Facts:
λ:
bota gudru klugrumol platas fletrek vaflak stipliso truklum vabral kaper poteklem dubem stogo
bubrim flodron beskem skupipek befer skovek
buli notreplol notras pugrokil skitrum klatrol
donudil tigar demel kotrum
drilin bire drofinar bomak punam modra stider kloflor fliguk mobral
fibem nikle fliskamar keste tatim
flakam dosi luki stigu
flobam tubredrem
flukle nuklan fosus lesom potak raklal mudren pibin flupli migal skuful kladi kado
flusil fegre vilotra
geflor klonal nedro pasan trebostol stobek
godra tabrufle bubror trazul skorus trebel gupum
goklen skuzek
gostevos klistogram mepak flale divem neken sike legruk brizim
kludres skibrilim rusidro stomes stisun flolar
motrar storis klupu breflepam bufigru flilum nuskar skibe stepe
nutu povok deflok grusir
raplun klodram kleklak
risabre stezi rotok grustur keskur midro stuklus gipal dregam tesko drutar griplus
sigru vinustul legre dipos brodo nikol gribem zotrak vustek beplo nidra
sisku kloto vomen lugemer grasku grifiga gridal
sudim betram zefe vaze tiklun tatrun dama stoflek nibu
tibin sepul keple
viren bretu puge flitrige dozan grotem gunum rafo
zugin vetrotal mugam grezal vasar mipeskel
zugroflur zigodrul
[befer beskem bubrim flodron skovek skupipek] ξ flitrige
[beplo brodo dipos gribem legre nidra nikol sigru vinustul vustek zotrak] ξ brizim
[betram dama nibu stoflek sudim tatrun tiklun vaze zefe] ξ fekam
[bire bomak drilin drofinar fliguk kloflor mobral modra punam stider] ξ skoma
[bota dubem fletrek gudru kaper klugrumol platas poteklem stipliso stogo truklum vabral vaflak] ξ grezal
[breflepam bufigru flilum klupu motrar nuskar skibe stepe storis] ξ buli
[bretu dozan flitrige grotem gunum puge rafo viren] ξ stebriples
[brizim divem flale gostevos klistogram legruk mepak neken sike] ξ brirur
[bubror godra gupum skorus tabrufle trazul trebel] ξ dozan
[buli klatrol notras notreplol pugrokil skitrum] ξ bredufur
[dadruter] ξ divem
[deflok grusir nutu povok] ξ bomak
[demel donudil kotrum tigar] ξ notreplol
[dosi flakam luki stigu] ξ keskur
[dregam drutar gipal griplus grustur keskur midro risabre rotok stezi stuklus tesko] ξ zamor
[fegre flusil vilotra] ξ stider
[fibem fliskamar keste nikle tatim] ξ brobre
[flobam tubredrem] ξ viren
[flolar kludres rusidro skibrilim stisun stomes] ξ mugam
[flukle flupli fosus kado kladi lesom migal mudren nuklan pibin potak raklal skuful] ξ raplun
[geflor klonal nedro pasan stobek trebostol] ξ fliskamar
[goklen skuzek] ξ zefe
[grasku gridal grifiga kloto lugemer sisku vomen] ξ nikle
[grezal mipeskel mugam vasar vetrotal zugin] ξ kalur
[keple sepul tibin] ξ fliguk
[kleklak klodram raplun] ξ komur
[zigodrul zugroflur] ξ kleklak

Known rows:
[ -1  16   7  -8   6  -9 -17 -13   4  -1 -12   4  -9   5  14  -2 -16 -18
 -13   4  13  -6  20 -20   0   0 -13 -23  18   8 -12 -10  15]: sudim
[ -4 -20  -4  18  27  19 -11  26  13  -3   1 -26  -9 -16 -28  16   0  -4
   9  10   4  11 -20  26  22  22  19  12 -12   7   0  19 -18]: brizim
[ -6 -13  -5   4   4  27   1  10   8  10 -15  -8  -3  -8 -27  19   6  -4
  14   8   2   7  -7  17  18  22   7  20 -16   7   7   9 -13]: kloflor
[ 11  18 -15 -13 -33  22  13 -22 -19  13 -21   4  29  16   6   7 -27  21
  21 -23  17  11   1 -43 -13  16 -20  22  19   9   0   6  23]: fosus
[  6   1  14 -33  17 -10   5  18  34  20  -7 -26  -8 -20 -35 -10  16 -22
  12   0 -11  26 -34  23   0  16  36  -9 -20   1  -1  11 -15]: beplo
[ 11   0   2   0  -3 -14   4  -2 -21  -6  11  10 -11   7  26   3   5   0
   0   7  -5  -6  -7   6 -17 -15 -12 -25   4   2  -7 -11  13]: stezi
[-13 -13 -17  16   3  45 -18  14  -2  -3 -17  -5   7  -7 -16  10  -4  15
   5   7  14   1   2   4  26  15   5  34  -8  10  12  11 -16]: stider
[ -3  -7   8  -4  21   3 -10 -15 -22 -26  14 -12   4   2  37 -23  -5  12
  -1  16   0   2  19  -3 -12   2  14   3  12  23 -18   0  15]: notreplol
[  7  -5  -2  51   7 -34  11  -3   1 -11  42  47  -2  -1  15  24 -10   0
 -26 -13 -23 -22 -16  14  -7 -28 -25  51  28 -17   7 -18 -21]: stomes
[ -8   5 -28  15 -13  53 -15   8   0  -1 -19   4   9  -5 -25  29 -15   7
 -14  -9  28 -10   4 -26  43  17  -6  13   4 -17  11  13 -19]: flilum
[ -6   1   5 -14   0   7   4  -7  -4   2   1  -6   6   1 -10 -16  -8  14
   1   5   4   5   4   0   4  -6  14   8   2 -11   1  -5   4]: keskur
[  9 -10  15  11  11  -8  17  -1 -25   0  29  -4  -3   4  -2  -7   7  15
   5   1  -6   1  -5  10 -21 -33  -1  -6   1  -9   0  -6  10]: bomak
[  4   0 -24  15   1  35 -23  -6  -9 -22   5   0   7  13   6   2  -8  17
  -8   0  14 -11  23 -31  13   4  -5   4   7  -2 -16  27  -1]: notras
[  1   5   8 -19   3 -32  -2  10  15  22   0 -40   1  -7 -12 -29  22  -1
  -4  31 -13   0 -25  -9 -13 -21  14  -9 -14 -27  -1  -5  33]: befer
[ 18  24  -4 -21 -12  -3  -2 -10   3   6  -2  12   6  -1   0   0   5  -8
   0   2  -4   3   1 -30  -6   0  -5 -14  -5 -20 -21  17   7]: klupu
[ 10  17  -1 -12 -11  -2   6 -16  11  14   0   4   2   4 -16  -7  -6  -8
   1   1   6   8  -2 -29  -3  -2   4 -12   3 -31 -12   9  10]: breflepam
[ -8 -12   7  -5  15  11  -9  19   7   7  -6  -8  -8 -18 -14   3  31  -4
   8  24   0   8  -8  23   9   1  17   8 -20   0  -1   3  -9]: gunum


Now the same things, written a new way:
Known rows:
[ 17  12  15 -21 -11 -10  34  21  -2   9  -3   4  19  -5  21 -10 -11  -5
 -10 -28   6  20  -2  -7   2 -24  -4 -11  -6  -3   7  -8]: rusidro
[ 27   7  15 -21  -8  -8  18  -3  10   2   0  21  11 -10  23 -13 -18  -9
 -17 -31   6  20 -24  -3  11 -24   2 -10 -13  11   6   3]: tatim
[ 18   6  28 -11  -7 -10  17  -1  15  19  -4   6  10   3  20 -15   7  -9
  -2  -5   1  19 -25  -6  16 -24 -16 -14 -13  -2   8   1]: beplo
[ 20  22  18 -25  -8  -2  19  -2  -1   1  -4   4  23   9  22 -15  -8  -2
 -16 -30  25  19 -21  -7  15 -23  -2   5 -13  -4  28 -10]: vilotra
[ 29   4  28 -24  -8   3  24  -4  -2  -1  -5   3  11  27  22 -16  -4  21
   0 -23  16  18 -22  -8  13 -17 -13  12 -12  -5  38  -9]: stider
[ 10   6  12 -24  -8  -8  17  -1  14   4   4  20   9   2  21 -15   4  -9
 -18 -36   4  26   4  20   2 -24 -15   5 -11   7  20 -10]: tabrufle
[ 10  10  14  -5  -8  -8  18   9   0   5   4  12  10   5  20 -17  -3 -10
 -17 -25  22  29   4  22   0 -23 -14   7 -11   2  15 -10]: godra
[ 11   5  15 -13  -8 -11  19  -3  10   3  17  32  10   2  21 -17   6  -9
 -18 -26   2  21 -21  28   2 -19 -16  -6 -13  -3  12  -9]: gupum
[ 20  15  16 -26  -8 -10  35  -3  29   1  -3   4   9 -18  22  -9  22  -8
 -16 -33   4  19 -22  -7   1 -23 -15 -12 -12  16  24  -8]: dama
[ 10   4  16   7  -8  -4  18  -3   0   1  14   6   9  21  21 -17   0  -8
  -7 -17  14  24   1  10   1 -11 -16  16   6  -3  24  -9]: flitrige
[  9   7  12 -23  -7  -8  17   3  14   4   2  19   9   0  21 -16  -1 -10
 -19 -37   5  27   3  16   1 -24 -15   8 -11   8  20 -10]: bubrim
[ 10  32  14 -27  -6  -9  26   6  29   0  -2   4  10 -18  22  -7   4  -9
 -17 -38  20  21 -20  -7   0 -23 -15 -11 -12  18  26  -8]: goklen
[ 10  21  13 -26  -5   1  18  -1  10   2  -5   5  16   4  21 -15  -8   4
 -17 -41  10  20 -21  -7  19 -25  -3  10 -15  -4  33 -10]: povok
[ 10   5  14 -23  -8  -9  18  -3  17   3   4  17  10   6  21 -15  16  -8
 -18 -33   3  21  -8  19   2 -24 -15  -9 -12   7  18  -9]: grotem
[  9  21  33  -8  -1  -9  32   2  -4   5   7   5   8  -9  19  -5  -1   3
 -16 -32  12  19 -21  -7  10 -24 -15  -5 -14  15   8 -10]: stigu
[ 12   7  13 -26  -9 -10  18  -6  11   4   9   5  14  23  19   2  12   0
 -17 -30   4  24  -8  -8  29 -18 -20 -14 -14  -2   8  -9]: flupli
[ 11   6  37 -17  -7 -11  38  -3  -2   2  18  16   9  -7  21 -13  11   7
 -17 -31   2  17 -24  -6  20 -24 -16 -10 -15   3   7  -6]: drutar

Rows:
No name comes twice in this set of rows, the named rows included.
[ 17   2  36   9  -3  -5  17  -1   7   5  -5   3   8  24  18 -15   7  -8
  23   8   2  20 -24  -9   3 -24 -16 -14   3  -3  21   1]	brizim

The same things again, as new rows of numbers:
Known rows:
[  5  -1  -1 -10   0  -4 -30  -7   0   8  -3   1  23  13   7   5  -1  -4
   9  -2   3  22  -3 -12  -6   9]: kladi
[ 1 -1 -4  5  4  2 -7 -7 -6  1 -4 -8  7  7  8  5 -2  1  3  4  0 -3 -2 -5
 -6  6]: stoflek
[  3  22 -17   3  27  12  -6  -9   1  31   4   0   6 -20   3 -18 -33 -17
   6  -6  19  -2   6 -30   2   9]: dubem
[  4  -1  -4  -2   3  -1 -19  -7  -3   8  -2  -4  15  11   7   4  -6  -1
   6  -1   2   6  -2 -12  -7   9]: mobral
[ 13   5 -14   9  -4  22  36 -10   0  -6   1 -16  -4 -42 -19 -11 -21   1
  -2 -46  21  -3   4   0   8  -2]: flolar
[ 0 -2  9 -5 -6 -4 -2  2 -3 -5  4  6  0 10  0  0 14  4  1 15 -3 -2  1  7
 -1 -2]: fosus
[ 14   5  -7   4 -11  20  43  -6   4   9   9  -5  -8 -35 -27 -18 -27   4
  -3 -34  17 -14   9  -4   8  -6]: rusidro
[ -2  18 -17  14  29  15  11  -8  -5  20   2  -8  -8 -21   6 -13 -28  -9
   1   2  14 -24   6 -20   0   7]: truklum
[  1   1  23  -1 -10   7   6   6   3   4   0   6   9   3  -3   8  -4  -3
  -8  32  -5 -11  -4  14  -1   7]: tabrufle
[-4 -9  2 -4 -5 -3 -1  7  3  7  3  7  3 -8 -9  8 -1  2 -1 16 -5  0  1  5
 -1 -2]: gostevos
[  0  -4  -1   2   2  -1 -13  -6  -6  -3  -4  -7   9  13  10   9   4   3
   4   6  -3   1  -4  -2  -8   7]: pibin
[ 0  1  6 -3 -4 -1  4  2 -1 -2  4  5 -3  5 -1 -3  8  3  0 11 -1 -4  2  4
  1 -2]: rotok
[  8  12 -12  11   9  14  25  -5  -2  -4   4  -7 -11 -37 -12 -16 -16  -4
  -3 -28  19  -8   6  -7   8  -1]: vasar
[  5   1  -4  -5   3   0 -21  -8  -1  11  -2  -2  18   9   6   2  -8  -4
   7  -5   4  14  -2 -15  -5   8]: drutar
[  2  -1   6   0  -2  -7  -5   2  -5 -16   2   3  -2   6   0   0  16   3
  -1   4   0   1   0   3   0   0]: dipos
[  2   0   6   1   0  -6  -4   2  -4 -15   2   3  -4   4  -1  -1  12   3
  -2   3   1   1   0   2   0   0]: keste
[ -2   0  -1   3  -4  -5  -1   3  10   3  -8  -3  -7  18   4  -1 -12  -2
  -3 -26  -9   5  -5  -5   1  -6]: brobre

Rows:
No name comes twice in this set of rows, the named rows included.
[  4   3  15  10  -1   8  -5  -1  -5 -11  -9  -9  12   8  10  13   0  -4
  -6  16  -2  -9 -10   8  -6  15]	gupum
[ -2  22 -13  15  21   6  21   3   7  11   0  -1 -27 -10   1 -24 -32 -11
  -7 -34   6 -18   5 -20  11  -5]	grezal
[  1  -2   1  -4  -6   7  11   8  -6  -3   1   8  10   4  17  -8  26   3
   6  -5  -9 -10   7   5   3   3]	vomen
[  6   2  -3  -7   3  -1 -24  -8   1  12  -2  -1  20   9   6   0  -8  -6
   8  -9   5  19  -2 -15  -4   8]	griplus
[  5   4  20   8  -2   1  -4   4  -4 -22  -5  -2   7   3   4   8   9  -4
  -8  11   0  -4  -8  10   0  12]	skorus
[  4  12 -16  11   4  15  31  -1  13  17  -3  -9 -17 -18 -10 -18 -43  -7
  -6 -52   7 -11   3 -17   9  -8]	kalur
[ -3  19 -16  14  28  15  13  -7  -5  13   2  -8 -11 -26   6 -13 -20 -10
   0   1  15 -20   6 -13   3   5]	stipliso
[  6  12 -14  11  10  18  25  -7  -2  -1   1 -11  -8 -37  -9 -12 -18  -5
  -2 -26  19  -8   4  -5   8   0]	mipeskel
[  3  21 -17   5  28  13  -4  -9  -1  32   4  -1   3 -19   4 -17 -34 -15
   5  -5  18  -7   6 -30   1   9]	poteklem
[  4   4  18   8  -2   5  -4   1  -4 -19  -8  -7   9   2   8  12   6  -5
  -7  14   0  -3 -10  13  -1  13]	trebel
[ -3   4  10   0  -5 -14  -5  -1  14   3  -2  -1 -24  26 -15   0 -24   0
 -10  -4  -4   6  -8  -3   0 -12]	fliskamar
[ -4  -6   8  -3  -2 -13  -9  -1   7   8   7   3 -11  -8 -30  14 -20   2
  -8  37   4   4  -4   5  -5  -7]	geflor
[ -1   2   7   2   4 -12 -16 -10  -1 -16  -1  -9 -12   2 -13  11  -3  -1
  -6  19  10  15  -9   9  -3  -2]	stobek
[  4   4  25   2  -8   4   3   5  -1  -5   0   5   6  10  -1   4   2  -2
  -8  25  -4 -14  -4  10  -1   8]	bubror

Now the same things, written a new way:
Known rows:
[ -2 -20   1 -12  18  -6   2   5  -2   3 -10  -2  -2 -15  13 -11  -7   1
 -13 -19  -6  21  -1  11 -19   2]: keple
[  9   6  -1  -3  18  -6   7   5  -4   2 -20  -6 -18 -17   9  -3   0   0
 -18 -14  -3  15  -9  15 -22  -6]: bretu
[ 24 -11 -11   1   3 -11   0  -1  -7 -11  -5  17  -9 -22   4  10  -4  -6
 -17 -17 -23  18  -2  15 -19  -2]: tatrun
[ 29 -18 -14   4  23  -9  14  -4 -23  -4  -4  21 -11 -11   9  -8 -19 -13
  -7  -5 -25  16  -2  13 -20 -17]: gridal
[  0 -19   0 -11  19  -4   2   4  -4   2 -11   1  -5 -17  12  -7  -6   1
 -13 -18  -7  21  -2  11 -19   1]: drofinar
[-24   1 -10   8  33 -10  17   3 -24   1  -4  -7 -16 -16  18 -22 -12 -18
  -7 -19 -10  25  -4  17 -20 -20]: nikle
[ 48 -17 -20  -4  -2  -9  -1 -22  -2   4  -5  23 -14 -18   8   5 -21  14
 -10  -5 -33  10   5  13 -16  -7]: tesko
[  0   1 -11 -10  26 -10   4   0 -20  -4 -15   6 -15 -19  10  -8   3   4
 -14 -18 -12  16  -8   9 -14   1]: mepak
[ 23 -23 -18   4   1 -15  -9 -21  -8  -1 -11  44  -8  -9   2 -13 -13  -3
 -14  -5 -20  11  -3  28 -16   8]: flupli
[-40   3  -2   3  21  -8   2   8  -2   4   5   0 -30 -21  21 -36   7   7
 -17 -20  -7  25  -7  17 -20  -1]: buli
[  4   1 -13  -7  22  -4   6  -7   3   6 -12  12 -16 -26  12   3  -9   8
 -10 -15 -15  16  -1  12 -18  -4]: grustur
[ 17  -9 -10   0  26  -7  10   1 -18  -2  -7  10 -14 -16   7 -10 -14  -6
  -9  -9 -15  15   0  13 -19  -1]: tatim
[ 18   0 -11  -2   3  -3  -1  -3  -8  -5  -8  17 -13 -16  15   0 -15  -1
 -12 -10  -9  20  -7   4 -16   1]: vasar
[-16  -6   1  -3  27  -4   5  10   1   0  -1  20 -26 -21  14 -24  10   9
 -17 -11 -11  19 -10  13 -21   5]: storis
[-14  10 -10 -10  34  -2  10   0   6   7 -16   4 -16 -29  14   0  -4   3
 -10 -20  -5  19  -4  12 -19  -4]: risabre
[ 24 -10 -18 -13  11 -15  -2 -11 -31  -9 -13  11 -15 -12   8  -9  -1   9
 -13 -14 -26  11  -6   6 -11   1]: gribem
[ 57   0 -15   4 -17  -4  -8 -14  -8  -9  -1  26  -3  -8  18  -7 -24   1
 -14   2 -25  13   1   0 -11   1]: kaper

Rows:
No name comes twice in this set of rows, the named rows included.
[ -9  -7 -14   1  22 -10  -4  -9  -4   1 -17  35  -9 -15   5 -13  -5  -9
 -14 -13  -4  15  -8  27 -17  10]	lesom
[-14  10  -7  -7  10   1   3   6  -8  -3 -11  17 -21 -21  16   9 -14  -6
 -11 -17   8  28 -19   2 -17   4]	kludres
[ 37 -16 -20 -11   2 -17  -4 -15 -34  -8 -11  15 -14 -10   5  -8  -5  13
 -14 -11 -31   9  -4   6 -10   0]	vustek
[-45   8 -13   6  25 -13  -3  -7  -6   4 -15  12 -14 -18  11 -26   0 -13
 -14 -24   6  23  -7  31 -16   6]	raplun
[ 12 -15 -17   3  10 -12  -7 -17  -6  -1 -13  40  -8 -12   3 -13  -9  -5
 -15  -8 -13  12  -5  28 -16   9]	mudren
[ -6  -3  -8   2  43  -5  19   7 -20  -2 -11   9 -12 -17  15 -12 -10 -17
  -8 -12 -10  21  -9  13 -21 -15]	kloto
[ 17  -6 -10   0   7  -9   3   2  -5  -9  -6  14  -9 -24   4  12  -2  -6
 -16 -19 -20  19  -2  13 -18  -2]	tiklun
[  1   4 -11  -8  26  -4   7  -5   4   7 -15   9 -15 -27  13   2  -6   7
 -10 -16 -12  16  -3  13 -18  -4]	rotok
[ 32 -31  -6  -8   0  -9  -3  -7 -10   2  -4  11  -2 -10   8  -6 -17   6
 -13 -10 -21  17   3  11 -17  -1]	kloflor
[ 26 -24  -6   0   3  -8  -2  -4  -5  -2   6  29 -25 -14  10 -22  -3  17
 -17  -3 -29  14  -4  13 -18   3]	skibe
[ 49   2 -13   3 -11  -4  -8 -12  -7 -10  -2  25  -4  -9  18  -7 -22   2
 -13   0 -21  14   0   0 -11   3]	vabral
[-14  18  -3   5  11  -9   5   1  -7   6 -16 -28 -22 -18  15 -16   0  -2
 -18 -23   1  20  -6  19 -21 -12]	viren
[ 25 -10 -16  -5  10  -8   3 -14   1   5  -8  15 -15 -21   9   2 -16  11
 -10 -10 -24  13   3  13 -17  -6]	stuklus
[-25   3 -13   5  14 -13  -3 -10  -8   3  -9   5 -15 -17  13 -22  -6  -8
 -14 -21  -3  21  -4  26 -16   0]	kleklak
[ 10  -4  -9   0  11  -9   2   5  -4  -9  -9  10 -10 -24   6  10   0  -7
 -16 -20 -17  19  -3  13 -19   0]	vaze

